Below is a small trained network, with its code and all its weights. Each question gives an input and a target symbol and asks what happens when units are switched off, that is, made to give their printed mean instead of their output.

import numpy as np


def w(rows, s, z=0):
    codes = np.array(rows[::2]) - 128.0
    scale = np.full(codes.shape[1], s)
    scale[-1] = z or s
    return codes * scale


def f(y):
    return y / 2 * (1 + np.tanh(0.7978845608 * (y + 0.044715 * y**3)))


def softmax(a):
    e = np.exp(a - a.max(-1, keepdims=True))
    return e / e.sum(-1, keepdims=True)


def log_softmax(a):
    a = a - a.max(-1, keepdims=True)
    return a - np.log(np.exp(a).sum(-1, keepdims=True))


def net(x, mask):
    ids = ['αδεζθμπστψω'.index(c) for c in x.split()]
    T = len(ids)
    res = E[ids] + P[:T]
    u = 0
    for l in range(2):
        r = res
        for j in range(3):
            rows = slice(4 * j, 4 * j + 4)
            q, k, v = (r @ M[l][rows].T for M in (Q, K, V))
            z = softmax(np.where(np.tri(T) > 0, q @ k.T / 4**0.5, -1e9)) @ v
            o = O[l][rows]
            res = res + np.where(mask[u + j], z, o[:, -1]) @ o[:, :-1]
        u += 3
        y = f(res @ A[l][:, :-1].T + A[l][:, -1])
        res = res + np.where(mask[u : u + 8], y, B[l][:, -1]) @ B[l][:, :-1]
        u += 8
    return log_softmax(res[-1] @ U[:, :-1].T + U[:, -1])


Q, K, V, O, A, B = {}, {}, {}, {}, {}, {}
E = w([
[104,120,84],'α',
[132,166,153],'δ',
[89,98,107],'ε',
[123,141,126],'ζ',
[116,146,200],'θ',
[90,87,170],'μ',
[111,143,154],'π',
[109,173,173],'σ',
[123,68,124],'τ',
[253,59,81],'ψ',
[82,122,97],'ω',
],0.021)
P = w([
[134,235,59],'0',
[127,81,253],'1',
[85,77,241],'2',
[80,87,216],'3',
[68,88,194],'4',
[65,95,191],'5',
[59,99,177],'6',
[55,105,162],'7',
[51,106,160],'8',
[45,104,150],'9',
[48,114,144],'10',
[39,108,137],'11',
[30,103,138],'12',
],0.0052)
Q[0] = w([
[82,147,96],'0.h1',
[255,68,158],'0.h1',
[97,103,135],'0.h1',
[172,90,124],'0.h1',
[135,153,243],'0.h2',
[130,87,84],'0.h2',
[158,170,80],'0.h2',
[71,200,248],'0.h2',
[101,79,130],'0.h3',
[190,85,159],'0.h3',
[228,185,134],'0.h3',
[204,201,146],'0.h3',
],0.011)
K[0] = w([
[130,91,134],'0.h1',
[32,198,104],'0.h1',
[131,154,90],'0.h1',
[86,112,109],'0.h1',
[80,151,154],'0.h2',
[175,139,115],'0.h2',
[132,94,192],'0.h2',
[4,118,68],'0.h2',
[173,118,157],'0.h3',
[154,186,81],'0.h3',
[83,190,85],'0.h3',
[53,176,73],'0.h3',
],0.013)
V[0] = w([
[143,126,153],'0.h1',
[47,146,182],'0.h1',
[32,90,189],'0.h1',
[190,166,73],'0.h1',
[131,215,160],'0.h2',
[161,47,176],'0.h2',
[129,132,130],'0.h2',
[254,114,77],'0.h2',
[123,172,67],'0.h3',
[128,162,55],'0.h3',
[112,100,164],'0.h3',
[140,148,55],'0.h3',
],0.0077)
O[0] = w([
[172,155,128,142],'0.h1',
[130,51,142,174],'0.h1',
[200,2,237,235],'0.h1',
[67,196,49,36],'0.h1',
[44,181,108,70],'0.h2',
[216,151,141,164],'0.h2',
[126,131,127,125],'0.h2',
[218,106,11,3],'0.h2',
[89,58,98,9],'0.h3',
[71,57,65,5],'0.h3',
[157,153,147,207],'0.h3',
[88,106,85,17],'0.h3',
],0.0063,0.0041)
A[0] = w([
[225,93,31,214],'0.n1',
[70,100,211,250],'0.n2',
[187,179,141,94],'0.n3',
[127,108,190,9],'0.n4',
[122,95,199,2],'0.n5',
[68,249,126,120],'0.n6',
[110,168,87,213],'0.n7',
[194,119,162,96],'0.n8',
],0.011,0.0075)
B[0] = w([
[75,110,229,156],'0.n1',
[254,132,147,251],'0.n2',
[124,67,112,131],'0.n3',
[74,153,50,162],'0.n4',
[99,152,61,173],'0.n5',
[36,160,197,151],'0.n6',
[137,4,186,140],'0.n7',
[46,94,70,159],'0.n8',
],0.0084,0.025)
Q[1] = w([
[160,145,51],'1.h1',
[125,79,102],'1.h1',
[164,58,211],'1.h1',
[129,209,58],'1.h1',
[122,136,233],'1.h2',
[82,127,49],'1.h2',
[104,79,184],'1.h2',
[100,152,12],'1.h2',
[117,97,60],'1.h3',
[136,223,59],'1.h3',
[110,250,79],'1.h3',
[132,55,132],'1.h3',
],0.015)
K[1] = w([
[152,229,101],'1.h1',
[133,114,55],'1.h1',
[66,79,255],'1.h1',
[154,195,60],'1.h1',
[127,40,231],'1.h2',
[227,166,17],'1.h2',
[129,89,148],'1.h2',
[228,229,48],'1.h2',
[22,123,78],'1.h3',
[54,201,76],'1.h3',
[91,219,31],'1.h3',
[118,71,174],'1.h3',
],0.0097)
V[1] = w([
[71,153,174],'1.h1',
[126,121,99],'1.h1',
[119,109,68],'1.h1',
[210,135,39],'1.h1',
[218,151,158],'1.h2',
[238,141,149],'1.h2',
[184,149,154],'1.h2',
[107,45,2],'1.h2',
[137,35,82],'1.h3',
[235,98,143],'1.h3',
[69,155,155],'1.h3',
[172,131,161],'1.h3',
],0.0085)
O[1] = w([
[139,119,67,159],'1.h1',
[141,113,154,102],'1.h1',
[160,116,180,80],'1.h1',
[112,89,228,5],'1.h1',
[26,153,139,121],'1.h2',
[38,157,158,120],'1.h2',
[32,151,120,124],'1.h2',
[206,112,229,84],'1.h2',
[152,166,203,156],'1.h3',
[3,127,127,252],'1.h3',
[171,95,140,88],'1.h3',
[71,103,125,195],'1.h3',
],0.0061,0.017)
A[1] = w([
[242,114,224,2],'1.n1',
[194,47,169,35],'1.n2',
[171,139,4,104],'1.n3',
[241,105,146,148],'1.n4',
[244,183,31,60],'1.n5',
[53,90,237,85],'1.n6',
[190,178,254,179],'1.n7',
[59,195,87,55],'1.n8',
],0.0075,0.012)
B[1] = w([
[180,217,1,175],'1.n1',
[48,222,107,174],'1.n2',
[101,223,150,218],'1.n3',
[211,82,155,255],'1.n4',
[61,161,223,241],'1.n5',
[100,197,95,245],'1.n6',
[55,30,104,219],'1.n7',
[162,18,135,231],'1.n8',
],0.01,0.0077)
U = w([
[134,115,137,246],'α',
[171,157,98,208],'δ',
[134,131,84,172],'ε',
[128,162,56,37],'ζ',
[137,200,144,72],'θ',
[150,131,244,207],'μ',
[128,120,141,182],'π',
[74,139,196,63],'σ',
[162,59,127,226],'τ',
[105,30,243,59],'ψ',
[96,64,95,2],'ω',
],0.011,0.0056)

Each question gives the input, a string of symbols that net reads in full, and the target symbol t.
The units are the heads (4 rows each of Q, K, V and O) and the neurons (one row each of A and B). Each row of codes is followed by its name. A weight is (code - 128) times the scale printed after its matrix; where a second scale follows, it is the last column's (O, A, B and U).
mask holds one flag per unit, layer by layer, with each layer's heads first. A switched-off unit (its flag False) gives its mean, the last column of its rows in O or B, instead of its output. The means were averaged over made-up inputs and are rounded, as every weight is.
A unit's drop is (log p(t) with every unit on - log p(t) with that unit switched off) / (log p(t) with every unit on - log p(t) with every unit switched off).
The circuit of an input: a set's keep is (log p(t) with only the set's units on - log p(t) with every unit switched off) / (log p(t) with every unit on - log p(t) with every unit switched off). Starting from the 12 units with the biggest drops (on a tie, the unit counted first), units are removed one at a time, each time the one whose removal leaves the highest keep (on an exact tie, the one counted first), for as long as the keep stays at least 0.8.
circuit, biggest first: the units of the circuit, biggest drop first
unit that matters most: the unit with the biggest drop
k most important neurons: the k neurons with the biggest drops, biggest first
top k neurons in layer l: the k neurons of layer l with the biggest drops, biggest first
heads that matter: for each layer, one digit per head in row order, 1 if its drop is at least 0.15 and else 0, layers parted by /
input θ ω ω ε ε σ, target ω: unit that matters most -> 0.h2
input μ ω μ ω θ α, target σ: circuit, biggest first -> [1.h2; 0.n2; 0.h1]
input μ μ α α π ε, target σ: circuit, biggest first -> [1.h2; 0.n2]
input μ ω μ ω, target σ: circuit, biggest first -> [1.h2; 0.n2]
input μ ε μ ω α μ σ ζ θ π δ, target σ: circuit, biggest first -> [1.h2; 0.n2]
input ζ ε ω μ ω δ π, target μ: heads that matter -> 111 / 010
input ω δ π μ ω μ σ ζ ω ε τ δ ε, target τ: heads that matter -> 101 / 110
input θ π μ ω ω θ, target ω: 2 most important neurons -> [1.n8; 0.n6]
input ψ μ ω μ μ τ, target τ: heads that matter -> 011 / 111
input ω μ α ω θ π, target τ: heads that matter -> 101 / 110
input μ σ ψ ω μ μ σ ψ ε σ μ ψ, target ψ: heads that matter -> 000 / 100
input ω ζ θ ε ω ω ω α σ μ μ ω μ, target τ: 2 most important neurons -> [0.n2; 1.n7]
input μ μ θ τ τ, target σ: circuit, biggest first -> [1.h2; 0.n2]
input μ μ μ σ α τ θ ω σ α, target σ: circuit, biggest first -> [0.h1; 0.n2; 1.h2]
input θ ω ω ζ α, target ω: heads that matter -> 010 / 010
input μ ω α π, target σ: unit that matters most -> 1.h2
input α μ μ μ ψ θ μ θ μ μ θ δ σ, target σ: heads that matter -> 100 / 000
input μ ω τ μ π ζ, target σ: heads that matter -> 000 / 110
input α θ θ μ θ σ, target δ: top 3 neurons in layer 1 -> [1.n1; 1.n4; 1.n2]
input ω π τ, target τ: unit that matters most -> 0.h3
input μ ε δ, target σ: circuit, biggest first -> [1.h2; 1.h1]
input θ ψ μ, target μ: heads that matter -> 011 / 111
input ε μ ε τ τ σ ω μ α μ μ, target ψ: top 2 neurons in layer 0 -> [0.n2; 0.n8]
input θ μ σ α μ σ ω μ τ θ σ θ ζ, target ω: 4 most important neurons -> [0.n6; 1.n8; 0.n2; 0.n5]
input μ θ π ζ, target σ: heads that matter -> 100 / 110
input α τ σ α, target δ: top 2 neurons in layer 1 -> [1.n1; 1.n4]
input ω ε θ μ μ ω μ, target τ: unit that matters most -> 0.n2
